Below is a small trained network, with its code and all its weights. Each question gives an input and a target symbol and asks what happens when units are switched off, that is, made to give their printed mean instead of their output.

import numpy as np


def w(rows, s, z=0):
    codes = np.array(rows[::2]) - 128.0
    scale = np.full(codes.shape[1], s)
    scale[-1] = z or s
    return codes * scale


def norm(h):
    return h / np.sqrt((h * h).mean(-1, keepdims=True) + 1e-5)


def f(y):
    return np.maximum(y, 0)


def softmax(a):
    e = np.exp(a - a.max(-1, keepdims=True))
    return e / e.sum(-1, keepdims=True)


def log_softmax(a):
    a = a - a.max(-1, keepdims=True)
    return a - np.log(np.exp(a).sum(-1, keepdims=True))


def net(x, mask):
    ids = ['αβγδεηπστψ'.index(c) for c in x.split()]
    T = len(ids)
    res = E[ids] + P[:T]
    u = 0
    for l in range(2):
        q, k, v = (norm(res) @ M[l].T for M in (Q, K, V))
        z = softmax(np.where(np.tri(T) > 0, q @ k.T / 2**0.5, -1e9)) @ v
        res = res + np.where(mask[u], z, O[l][:, -1]) @ O[l][:, :-1]
        u += 1
        y = f(norm(res) @ A[l][:, :-1].T + A[l][:, -1])
        res = res + np.where(mask[u : u + 4], y, B[l][:, -1]) @ B[l][:, :-1]
        u += 4
    return log_softmax(norm(res)[-1] @ U[:, :-1].T + U[:, -1])


Q, K, V, O, A, B = {}, {}, {}, {}, {}, {}
E = w([
[120,100,147,15,107,142],'α',
[67,141,174,186,95,179],'β',
[103,146,33,89,99,133],'γ',
[91,102,250,136,116,165],'δ',
[111,158,105,167,88,206],'ε',
[145,152,183,140,78,205],'η',
[61,82,123,32,135,96],'π',
[158,149,204,79,253,131],'σ',
[43,143,84,176,101,119],'τ',
[172,147,158,57,74,169],'ψ',
],0.014)
P = w([
[208,37,79,107,71,161],'0',
[157,98,93,100,99,179],'1',
[145,139,108,103,120,181],'2',
[143,169,117,108,138,183],'3',
[131,206,118,108,150,171],'4',
[129,237,121,106,167,155],'5',
[129,254,132,97,192,140],'6',
],0.0078)
Q[0] = w([
[184,45,115,205,119,79],'0.h0',
[63,255,164,86,176,198],'0.h0',
],0.0088)
K[0] = w([
[149,2,98,135,28,101],'0.h0',
[131,219,136,95,224,108],'0.h0',
],0.0095)
V[0] = w([
[2,204,105,222,40,140],'0.h0',
[198,145,232,181,139,242],'0.h0',
],0.0056)
O[0] = w([
[250,22,157,75,21,93,59],'0.h0',
[125,125,2,140,175,40,251],'0.h0',
],0.0074,0.0027)
A[0] = w([
[92,152,115,176,36,148,221],'0.n0',
[84,134,59,129,227,167,252],'0.n1',
[165,94,151,59,154,78,251],'0.n2',
[126,120,91,157,109,255,162],'0.n3',
],0.0076,0.0034)
B[0] = w([
[6,38,183,198,255,83,219],'0.n0',
[74,97,103,173,133,32,254],'0.n1',
[179,29,103,253,198,151,178],'0.n2',
[178,227,191,111,60,44,247],'0.n3',
],0.0051,0.0069)
Q[1] = w([
[51,142,42,154,140,2],'1.h0',
[208,51,97,85,140,63],'1.h0',
],0.0077)
K[1] = w([
[160,201,123,192,255,200],'1.h0',
[200,85,184,240,54,10],'1.h0',
],0.0079)
V[1] = w([
[42,82,160,254,160,165],'1.h0',
[113,214,73,240,38,205],'1.h0',
],0.0065)
O[1] = w([
[155,187,117,30,185,132,4],'1.h0',
[127,162,52,61,174,249,183],'1.h0',
],0.013,0.00032)
A[1] = w([
[177,137,249,138,99,202,253],'1.n0',
[207,70,153,75,135,181,136],'1.n1',
[89,38,144,123,178,126,224],'1.n2',
[153,107,125,129,176,103,82],'1.n3',
],0.011,0.0024)
B[1] = w([
[78,126,151,8,95,197,244],'1.n0',
[157,48,196,173,231,81,213],'1.n1',
[169,181,87,145,95,174,252],'1.n2',
[97,189,84,140,94,107,166],'1.n3',
],0.011,0.0041)
U = w([
[114,106,184,173,84,45,103],'α',
[196,73,129,133,164,78,211],'β',
[117,124,144,98,84,209,237],'γ',
[172,189,99,107,111,86,157],'δ',
[173,73,88,155,197,211,141],'ε',
[173,143,7,139,108,193,2],'η',
[105,149,235,96,94,89,26],'π',
[82,87,111,173,198,78,62],'σ',
[158,68,216,98,156,131,154],'τ',
[85,109,89,224,99,129,172],'ψ',
],0.014,0.0042)

Each question gives the input, a string of symbols that net reads in full, and the target symbol t.
The units are the heads (2 rows each of Q, K, V and O) and the neurons (one row each of A and B). Each row of codes is followed by its name. A weight is (code - 128) times the scale printed after its matrix; where a second scale follows, it is the last column's (O, A, B and U).
mask holds one flag per unit, layer by layer, with each layer's heads first. A switched-off unit (its flag False) gives its mean, the last column of its rows in O or B, instead of its output. The means were averaged over made-up inputs and are rounded, as every weight is.
A unit's drop is (log p(t) with every unit on - log p(t) with that unit switched off) / (log p(t) with every unit on - log p(t) with every unit switched off).
The circuit of an input: a set's keep is (log p(t) with only the set's units on - log p(t) with every unit switched off) / (log p(t) with every unit on - log p(t) with every unit switched off). Starting from all 10 units, units are removed one at a time, each time the one whose removal leaves the highest keep (on an exact tie, the one counted first), for as long as the keep stays at least 0.8.
units of the circuit, in order: the units of the circuit, biggest drop first
k most important neurons: the k neurons with the biggest drops, biggest first
k most important neurons of layer l: the k neurons of layer l with the biggest drops, biggest first
input τ τ ψ, target τ: units of the circuit, in order -> (1.n1)
input γ ε β ε δ, target ε: units of the circuit, in order -> (0.h0, 0.n2, 1.n2)
input η ε δ ψ π α γ, target α: units of the circuit, in order -> (1.h0, 0.h0)
input ε τ β, target τ: 3 most important neurons -> (1.n1, 0.n1, 1.n0)
input ε τ γ δ, target γ: 2 most important neurons -> (1.n0, 1.n2)
input π η τ, target η: 2 most important neurons -> (0.n3, 1.n2)
input ε δ β, target δ: units of the circuit, in order -> (0.n0, 1.h0, 0.h0, 1.n2)
input ε ψ σ γ β, target σ: units of the circuit, in order -> (0.h0, 0.n1)
input η η γ η ψ η γ, target η: 3 most important neurons -> (0.n0, 1.n1, 1.n0)
input η γ ψ γ τ, target γ: 2 most important neurons -> (0.n1, 1.n0)
input η α β ψ γ γ ε, target γ: units of the circuit, in order -> (0.n1, 0.h0, 1.n0)
input β δ σ ε ε, target σ: units of the circuit, in order -> (0.h0, 1.n2)
input δ τ δ δ ε, target δ: units of the circuit, in order -> (1.h0, 0.h0)
input γ α π, target α: 3 most important neurons of layer 0 -> (0.n1, 0.n3, 0.n2)
input π σ η γ σ γ, target σ: units of the circuit, in order -> (1.n2)
input τ ε γ γ β ε, target β: units of the circuit, in order -> (0.h0, 0.n0, 1.n1, 1.h0)
input γ ε γ γ δ ε τ, target ε: units of the circuit, in order -> (1.h0, 0.n3, 0.h0, 1.n1)
input π γ α γ γ β, target γ: 3 most important neurons -> (0.n1, 1.n0, 1.n2)
input β β γ γ β η τ, target η: 2 most important neurons of layer 0 -> (0.n0, 0.n3)
input γ β ψ γ, target ψ: most important neuron of layer 0 -> (0.n0)
input γ η τ γ, target τ: 2 most important neurons -> (1.n1, 0.n1)
